Where the symbols take the items:
Ter τ Baf
Ter κ Gik
Ter χ Riv
Ter ζ Tuk
Ter β Giv
Ter σ Bet
Lod τ Niv
Lod κ Riv
Lod χ Big
Lod ζ Pid
Lod β Vuv
Lod σ Gam
Zas τ Vuv
Zas κ Dig
Zas χ Rut
Zas ζ Lod
Zas β Riv
Zas σ Tuk
Baf τ Tuk
Baf κ Dis
Baf χ Zas
Baf ζ Dig
Baf β Ter
Baf σ Gik
Bet τ Gik
Bet κ Gis
Bet χ Baf
Bet ζ Dis
Bet β Bot
Bet σ Peb
Gik τ Dis
Gik κ Fam
Gik χ Tuk
Gik ζ Giv
Gik β Bet
Gik σ Gis
Gor τ Tep
Gor κ Kad
Gor χ Bot
Gor ζ Peb
Gor β Voz
Gor σ Ret
Gis τ Fam
Gis κ Gor
Gis χ Dis
Gis ζ Bot
Gis β Peb
Gis σ Voz
Mim τ Neb
Mim κ Mut
Mim χ Gen
Mim ζ Zuf
Mim β Fik
Mim σ Rut
Mut τ Big
Mut κ Niv
Mut χ Zuf
Mut ζ Fik
Mut β Rut
Mut σ Lod
Nos τ Rit
Nos κ Gur
Nos χ Feb
Nos ζ Sir
Nos β Bem
Nos σ Gen
Gam τ Riv
Gam κ Baf
Gam χ Niv
Gam ζ Zas
Gam β Dig
Gam σ Ter
Lal τ Ret
Lal κ Buv
Lal χ Gor
Lal ζ Kad
Lal β Vud
Lal σ Sek
Buv τ Feb
Buv κ Rit
Buv χ Kad
Buv ζ Vud
Buv β Sek
Buv σ Nos
Fub τ Voz
Fub κ Lal
Fub χ Gis
Fub ζ Gor
Fub β Kad
Fub σ Vud
Rit τ Sir
Rit κ Bil
Rit χ Vud
Rit ζ Sek
Rit β Nos
Rit σ Gur
Tep τ Peb
Tep κ Fub
Tep χ Bet
Tep ζ Gis
Tep β Gor
Tep σ Kad
Fik τ Mim
Fik κ Rut
Fik χ Pup
Fik ζ Neb
Fik β Big
Fik σ Pid
Voz τ Gor
Voz κ Ret
Voz χ Fam
Voz ζ Tep
Voz β Fub
Voz σ Lal
Vuv τ Lod
Vuv κ Gam
Vuv χ Mut
Vuv ζ Niv
Vuv β Zas
Vuv σ Dig
Bot τ Bet
Bot κ Peb
Bot χ Ter
Bot ζ Gik
Bot β Fam
Bot σ Tep
Riv τ Zas
Riv κ Tuk
Riv χ Pid
Riv ζ Vuv
Riv β Gam
Riv σ Baf
Bem τ Nos
Bem κ Gen
Bem χ Buv
Bem ζ Rit
Bem β Bil
Bem σ Pup
Zuf τ Tup
Zuf κ Fik
Zuf χ Bil
Zuf ζ Pup
Zuf β Neb
Zuf σ Big
Pup τ Gen
Pup κ Neb
Pup χ Nos
Pup ζ Gur
Pup β Tup
Pup σ Mim
Fam τ Bot
Fam κ Tep
Fam χ Giv
Fam ζ Bet
Fam β Gis
Fam σ Gor
Giv τ Ter
Giv κ Bet
Giv χ Gam
Giv ζ Baf
Giv β Dis
Giv σ Bot
Feb τ Vud
Feb κ Sir
Feb χ Fub
Feb ζ Lal
Feb β Buv
Feb σ Rit
Tup τ Pup
Tup κ Mim
Tup χ Bem
Tup ζ Gen
Tup β Zuf
Tup σ Fik
Kad τ Fub
Kad κ Vud
Kad χ Peb
Kad ζ Voz
Kad β Ret
Kad σ Feb
Sir τ Sek
Sir κ Bem
Sir χ Lal
Sir ζ Buv
Sir β Rit
Sir σ Bil
Dig τ Gam
Dig κ Ter
Dig χ Lod
Dig ζ Riv
Dig β Tuk
Dig σ Giv
Niv τ Pid
Niv κ Zas
Niv χ Fik
Niv ζ Rut
Niv β Lod
Niv σ Riv
Dis τ Giv
Dis κ Bot
Dis χ Dig
Dis ζ Ter
Dis β Gik
Dis σ Fam
Vud τ Lal
Vud κ Sek
Vud χ Voz
Vud ζ Ret
Vud β Feb
Vud σ Sir
Peb τ Gis
Peb κ Voz
Peb χ Gik
Peb ζ Fam
Peb β Tep
Peb σ Fub
Sek τ Buv
Sek κ Nos
Sek χ Ret
Sek ζ Feb
Sek β Sir
Sek σ Bem
Neb τ Zuf
Neb κ Big
Neb χ Gur
Neb ζ Tup
Neb β Mim
Neb σ Mut
Bil τ Bem
Bil κ Pup
Bil χ Sek
Bil ζ Nos
Bil β Gur
Bil σ Tup
Gur τ Bil
Gur κ Tup
Gur χ Sir
Gur ζ Bem
Gur β Gen
Gur σ Zuf
Ret τ Kad
Ret κ Feb
Ret χ Tep
Ret ζ Fub
Ret β Lal
Ret σ Buv
Tuk τ Dig
Tuk κ Giv
Tuk χ Vuv
Tuk ζ Gam
Tuk β Baf
Tuk σ Dis
Gen τ Gur
Gen κ Zuf
Gen χ Rit
Gen ζ Bil
Gen β Pup
Gen σ Neb
Big τ Fik
Big κ Pid
Big χ Tup
Big ζ Mim
Big β Mut
Big σ Niv
Pid τ Rut
Pid κ Vuv
Pid χ Mim
Pid ζ Mut
Pid β Niv
Pid σ Zas
Rut τ Mut
Rut κ Lod
Rut χ Neb
Rut ζ Big
Rut β Pid
Rut σ Vuv

In the rows, zero is written as 81.

The rows follow the links: the fewer symbols apart two items are, the more alike their rows tend to be.

Each row is also shifted at random along 2 hidden directions that mean nothing.

Some items, each with a row of numbers:
Sek
91	79	81	88	74	82	88	94	66	83	83	99	76	76	65	74	86	80	79	69	84	90	76	96	76	90	79
Zas
75	84	82	77	88	80	78	68	92	88	75	68	96	87	94	79	70	69	92	99	80	75	92	70	93	73	84
Pup
56	80	88	79	74	71	89	93	65	72	81	84	87	92	79	87	87	90	82	66	86	72	89	92	87	84	83
Bot
108	86	75	82	88	94	74	72	96	85	79	77	73	69	84	77	77	76	77	92	75	85	71	70	74	82	79
Pid
130	80	89	76	74	72	86	83	67	78	78	84	95	95	82	84	78	83	92	81	89	76	99	87	95	78	83
Zuf
65	73	88	80	72	68	88	92	66	76	85	86	89	95	81	90	88	91	85	70	89	80	94	92	87	78	82
Ret
65	82	73	87	80	94	75	76	83	92	82	98	74	62	67	69	77	73	81	92	79	106	71	79	69	86	74
Vud
105	82	75	82	70	88	79	85	64	79	81	105	70	69	61	77	86	90	78	79	86	102	75	90	71	88	71
Tep
99	100	77	69	84	97	73	73	80	65	70	75	64	70	81	87	83	100	68	83	79	71	67	75	74	84	78
Bet
97	82	75	84	91	90	75	73	102	86	85	73	74	72	88	81	79	76	75	90	74	84	71	69	73	80	81
Nos
77	82	85	88	75	79	92	94	63	83	79	93	85	82	68	70	83	74	82	68	83	81	79	97	83	92	83
Riv
50	83	84	75	93	76	79	76	103	73	85	51	82	93	107	97	84	89	76	81	76	55	83	68	85	72	90
Gur
72	83	85	84	73	80	91	84	59	90	72	100	95	82	65	63	73	64	95	83	88	90	91	94	90	88	80
Rit
104	84	84	82	70	81	90	93	55	76	77	99	80	81	64	75	85	86	81	67	87	83	80	99	81	92	79
Mut
86	67	87	89	79	66	92	90	80	91	91	84	99	95	84	79	82	68	92	76	83	83	95	87	91	77	86
Ter
94	78	75	78	86	87	69	65	99	88	83	77	82	76	90	83	72	77	86	104	80	93	85	66	81	73	78
Gam
59	81	80	79	91	82	75	67	102	89	80	65	89	85	97	82	72	70	87	99	77	78	87	65	88	72	85
Fub
86	94	74	72	79	98	71	70	77	74	71	89	66	66	73	81	79	93	74	89	83	90	70	77	72	85	73

The symbols that take the first to the second take the third to the fourth, perhaps in another order. What is the fourth?
Answer with the item's name.
49	65	85	93	77	68	89	85	78	101	89	94	102	89	76	69	76	57	100	87	86	99	98	86	90	78	82
to 93	72	90	85	81	66	91	93	79	80	89	74	92	98	89	89	87	83	86	69	84	70	92	88	91	78	88
as 99	77	73	87	88	91	72	65	101	102	82	84	85	68	81	68	67	56	90	108	76	104	79	66	78	78	79
to Peb

72	96	78	71	85	94	72	78	84	62	75	71	59	72	85	94	88	107	63	75	77	69	64	76	70	84	79
to 107	85	84	80	70	79	87	98	57	69	81	94	72	82	68	84	93	99	73	59	87	78	76	99	77	91	80
as 87	81	78	75	87	82	70	69	99	78	85	68	77	82	96	94	80	92	79	94	81	81	83	67	79	72	80
to Peb

47	65	89	88	80	59	91	101	84	76	99	72	85	100	91	99	98	94	77	58	83	68	87	89	84	76	89
to 76	72	89	88	86	67	92	89	88	88	88	71	98	97	92	80	81	68	90	76	79	69	92	83	92	78	91
as 104	68	86	85	70	69	86	84	67	92	84	100	98	90	73	76	76	71	98	86	90	100	101	89	92	79	78
to Niv

88	85	80	71	85	84	71	65	90	80	75	72	88	84	93	87	71	82	88	99	83	79	90	67	88	72	80
to 123	80	89	78	76	71	87	84	69	80	78	82	97	96	85	83	78	80	91	80	88	76	98	87	95	78	83
as 80	78	79	88	75	81	85	96	73	77	89	93	68	75	70	83	94	92	70	65	82	87	70	92	70	89	78
to Voz

66	81	86	83	73	77	89	85	60	88	75	97	95	86	69	68	75	69	93	82	87	88	92	93	90	86	80
to 68	82	84	89	77	78	94	92	64	87	78	93	88	82	68	67	80	68	85	72	83	82	82	97	85	90	83
as 101	88	87	69	84	78	80	74	81	70	73	66	89	94	96	92	77	90	85	86	84	62	93	76	93	74	85
to Pid

89	68	88	88	79	65	91	93	78	85	92	80	94	96	84	84	85	77	88	72	84	77	94	88	90	79	86
to 73	64	85	90	76	66	89	90	77	92	92	89	97	94	81	80	82	70	94	78	86	90	96	88	89	78	84
as 92	91	79	78	93	90	77	80	97	70	82	61	63	74	92	92	90	96	63	74	73	62	62	73	70	82	86
to Bet

78	97	76	72	87	96	73	75	85	67	73	72	63	71	83	87	84	99	66	80	77	70	66	76	72	84	80
to 80	86	73	81	77	94	74	77	77	81	80	97	68	65	68	77	81	86	76	86	83	100	71	81	69	87	72
as 79	81	78	75	87	84	72	68	100	82	82	68	82	83	95	89	75	84	83	97	79	81	85	66	83	72	80
to Dis

68	72	85	85	72	71	87	84	65	87	82	95	96	91	74	77	78	73	96	83	91	94	97	90	91	80	80
to 89	80	83	89	73	81	91	92	60	88	79	99	85	77	64	67	81	71	85	73	84	89	80	96	81	92	80
as 71	78	86	83	89	75	87	78	91	91	80	66	100	93	95	75	73	61	91	89	77	69	93	75	96	77	90
to Neb

96	71	88	88	78	67	90	87	78	92	86	84	99	95	83	77	78	66	94	81	84	82	95	86	91	77	85
to 118	72	85	78	65	71	83	83	56	82	79	104	96	91	70	81	78	83	98	85	95	102	104	92	91	77	75
as 133	85	76	73	81	89	67	67	88	78	79	82	75	74	84	88	79	92	80	97	84	92	82	71	76	75	74
to Tuk

66	82	81	75	91	81	74	71	102	78	82	62	81	86	99	95	80	87	80	91	78	71	84	65	84	71	85
to 107	86	78	66	82	83	68	71	91	63	81	67	70	84	97	106	86	111	73	86	84	73	82	69	79	72	80
as 74	78	90	82	88	66	91	90	89	74	87	58	90	101	100	93	88	85	80	68	79	52	88	83	91	75	94
to Vuv

83	95	73	76	84	103	73	64	84	89	67	90	77	63	73	65	68	68	84	103	79	95	73	73	76	86	75
to 69	90	72	79	82	98	72	68	84	88	73	92	74	63	71	69	72	72	82	100	80	98	72	75	74	85	74
as 35	82	73	89	87	94	77	76	97	92	84	85	72	65	76	70	79	69	77	90	73	95	67	76	69	84	79
to Lal

106	78	90	80	80	67	88	89	77	77	83	74	92	98	90	87	84	84	85	72	84	67	94	86	92	77	87
to 92	69	87	89	78	66	91	90	78	89	89	83	96	94	84	81	84	74	90	75	84	81	94	88	90	78	87
as 71	80	89	76	71	71	87	92	61	68	81	86	86	95	80	92	88	98	83	66	91	76	92	93	88	81	81
to Gen

123	90	76	77	86	94	72	71	90	80	77	78	71	70	82	80	78	84	76	91	78	85	73	72	74	81	78
to 82	77	77	81	91	84	72	73	107	83	89	67	75	78	95	92	83	85	77	90	76	82	76	65	76	73	82
as 57	75	81	95	81	78	91	100	81	82	93	86	73	78	74	79	95	82	71	60	77	80	67	93	70	89	86
to Ret

91	95	76	77	88	99	75	69	89	82	72	77	72	67	79	74	75	77	76	91	75	80	68	73	75	86	79
to 138	85	76	69	79	89	65	64	85	76	77	84	76	75	84	91	75	95	83	99	86	95	85	70	79	73	73
as 99	92	74	80	88	100	75	66	91	93	71	84	77	64	78	65	68	64	83	100	76	91	71	72	76	84	79
to Ter

119	74	87	77	67	66	84	89	61	73	84	93	89	94	78	93	86	98	89	71	92	86	98	93	89	78	78
to 72	79	87	77	70	72	86	89	60	74	79	92	89	93	77	87	84	91	87	72	91	81	95	92	89	82	80
as 70	65	88	91	81	63	92	96	84	87	95	78	93	96	88	86	88	78	86	69	81	78	91	87	87	77	88
to Zuf

96	76	74	84	86	89	70	63	102	99	82	83	86	71	86	73	68	62	92	110	79	104	85	65	79	74	76
to 71	82	81	76	89	82	74	67	97	87	79	69	89	85	95	83	71	75	88	100	79	79	89	66	87	71	82
as 81	86	87	80	73	77	91	93	57	75	74	92	84	86	70	78	84	86	82	66	87	74	84	97	86	89	82
to Sek

91	91	76	81	90	96	76	73	93	83	76	74	71	68	83	74	76	76	75	90	74	78	68	71	74	84	81
to 74	85	74	88	94	94	80	73	105	93	82	71	76	68	87	70	75	63	77	93	69	81	66	70	74	82	84
as 81	81	76	84	76	89	77	84	76	79	84	97	66	67	67	80	87	90	74	78	83	98	71	86	69	87	74
to Ret

